Look-ups in named tables: a row name and a column name give one cell, copied from the table.

Table Sas
cols = Dafedob, Ferev, Kavi, Mel, Fuvuv, Bep, Mib
Voli: [4094, 5696, 8205, 5520, 1600, 3719, 2373]
Pama: [2954, 7173, 5650, 6585, 6359, 4512, 2030]
Zera: [3547, 9194, 9025, 3846, 2838, 4721, 9672]
Soz: [7645, 2504, 3176, 1763, 2975, 4843, 3970]
Vebufez: [6954, 3034, 4001, 9560, 4939, 8287, 9529]
Rudo: [4201, 6471, 4944, 4675, 8056, 1817, 7896]
Forer: [7825, 3632, 9817, 2518, 5367, 4385, 9723]
Pogatun: [9915, 4701, 1590, 2403, 6517, 7403, 8706]

What is the Dafedob of Pogatun in Sas? 9915
What is the Fuvuv of Forer in Sas? 5367
What is the Dafedob of Zera in Sas? 3547
What is the Fuvuv of Rudo in Sas? 8056
What is the Kavi of Pama in Sas? 5650
What is the Ferev of Zera in Sas? 9194
What is the Kavi of Pogatun in Sas? 1590
What is the Bep of Pama in Sas? 4512
What is the Fuvuv of Vebufez in Sas? 4939
What is the Dafedob of Soz in Sas? 7645
Which row has the largest Ferev? Zera

Liva.tsv
	Tebom	Duvob	Mobi	Pigune	Mis	Kogo	Tanilab	Nekov	Kuzete
Mobu	-86	-90	-21	63	11	-61	11	26	-86
Desozi	35	25	53	-36	11	66	11	-17	22
Zube	21	75	30	30	11	71	11	-19	72
Tino	31	-20	2	-13	10	-43	10	37	-18
Zosobu	57	61	-14	10	11	7	10	32	62
Lus	48	43	47	-3	10	21	10	-6	40

Kuzete of Lus is 40
Duvob of Lus is 43
Duvob of Zosobu is 61
Mis of Tino is 10
Mis of Zosobu is 11
Pigune of Tino is -13
Mobi of Zosobu is -14
Pigune of Lus is -3
Tanilab of Mobu is 11
Kogo of Desozi is 66
Tebom of Zube is 21
Nekov of Tino is 37
Duvob of Zube is 75
Mobi of Lus is 47
Which row has the largest Nekov? Tino

Nubal =
         Lut  Lebek  Seb  Sisuzu  Pafevad
Madat    180    119   11      64       48
Kalokup   66     95  201     165      177
Lun       85    157   79      58       61

Lun, Sisuzu => 58
Madat, Seb => 11
Kalokup, Seb => 201
Madat, Lut => 180
Madat, Sisuzu => 64
Lun, Lebek => 157
Madat, Lebek => 119
Kalokup, Pafevad => 177
Kalokup, Lut => 66
Madat, Pafevad => 48
Lun, Lut => 85
Kalokup, Lebek => 95
Lun, Pafevad => 61
Kalokup, Sisuzu => 165
Lun, Seb => 79
Which row has the largest Lebek? Lun

Melo:
	Merob	Bof	Nesuzu	Kogol	Raveluv	Sol
Guba	52883	41485	45182	65710	38503	48396
Kov	39975	45076	42547	41539	51694	56865
Tagovuz	74844	77173	60588	58583	58672	41676
Sikeloz	69147	56203	85842	49041	44477	36722
Galug	26611	20637	55182	57739	18129	49658
Gad	49669	53698	60062	61017	56538	64070
Someb	87870	66606	37423	57026	54459	34182
Vis	43648	39571	60790	54404	40534	45882
Bel	50745	62674	66236	85645	52268	66531
Mesosa	42336	54218	65589	63191	45377	54343
Sokor	45736	36071	47553	48765	30970	39443

Sokor, Sol: 39443
Guba, Sol: 48396
Kov, Sol: 56865
Tagovuz, Sol: 41676
Sokor, Nesuzu: 47553
Mesosa, Nesuzu: 65589
Guba, Raveluv: 38503
Someb, Kogol: 57026
Someb, Merob: 87870
Gad, Bof: 53698
Tagovuz, Bof: 77173
Sokor, Bof: 36071
Galug, Bof: 20637
Gad, Kogol: 61017
Bel, Raveluv: 52268
Kov, Merob: 39975
Guba, Merob: 52883

Natok =
,Nitavul,Kimevit,Dinufu,Gik,Revof
Taf,-0.3,2.5,4.1,2.3,-1.5
Tebapi,-1.4,5.0,4.1,1.2,5.2
Fel,1.2,-1.5,1.4,-0.8,5.9
Zumadat,-3.6,-3.0,0.4,1.0,2.5
Kul,-1.1,3.0,4.4,-0.1,8.6
Pudud,-0.3,1.5,-0.6,-1.1,-4.2
Mif,-1.1,2.0,-1.0,-1.4,-2.8
Vetoger,7.4,-2.0,7.5,-3.4,6.5
Finufo,-2.5,-5.0,2.1,3.3,4.5
Vek,1.5,1.0,0.0,0.2,-6.8
Mimo,-0.7,5.5,-2.0,2.0,-0.1
Vozeg,-3.3,-4.0,0.7,1.7,3.2
Resuruf,3.0,0.0,0.7,1.0,-8.8
Rab,-1.4,8.5,4.1,4.3,-0.1

Finufo, Gik: 3.3
Fel, Kimevit: -1.5
Taf, Dinufu: 4.1
Fel, Nitavul: 1.2
Mimo, Dinufu: -2.0
Finufo, Dinufu: 2.1
Fel, Gik: -0.8
Vetoger, Nitavul: 7.4
Mif, Gik: -1.4
Vek, Revof: -6.8
Tebapi, Gik: 1.2
Vetoger, Gik: -3.4
Mimo, Nitavul: -0.7
Pudud, Dinufu: -0.6
Kul, Revof: 8.6
Mif, Dinufu: -1.0
Finufo, Nitavul: -2.5
Resuruf, Kimevit: 0.0
Taf, Kimevit: 2.5
Mimo, Revof: -0.1

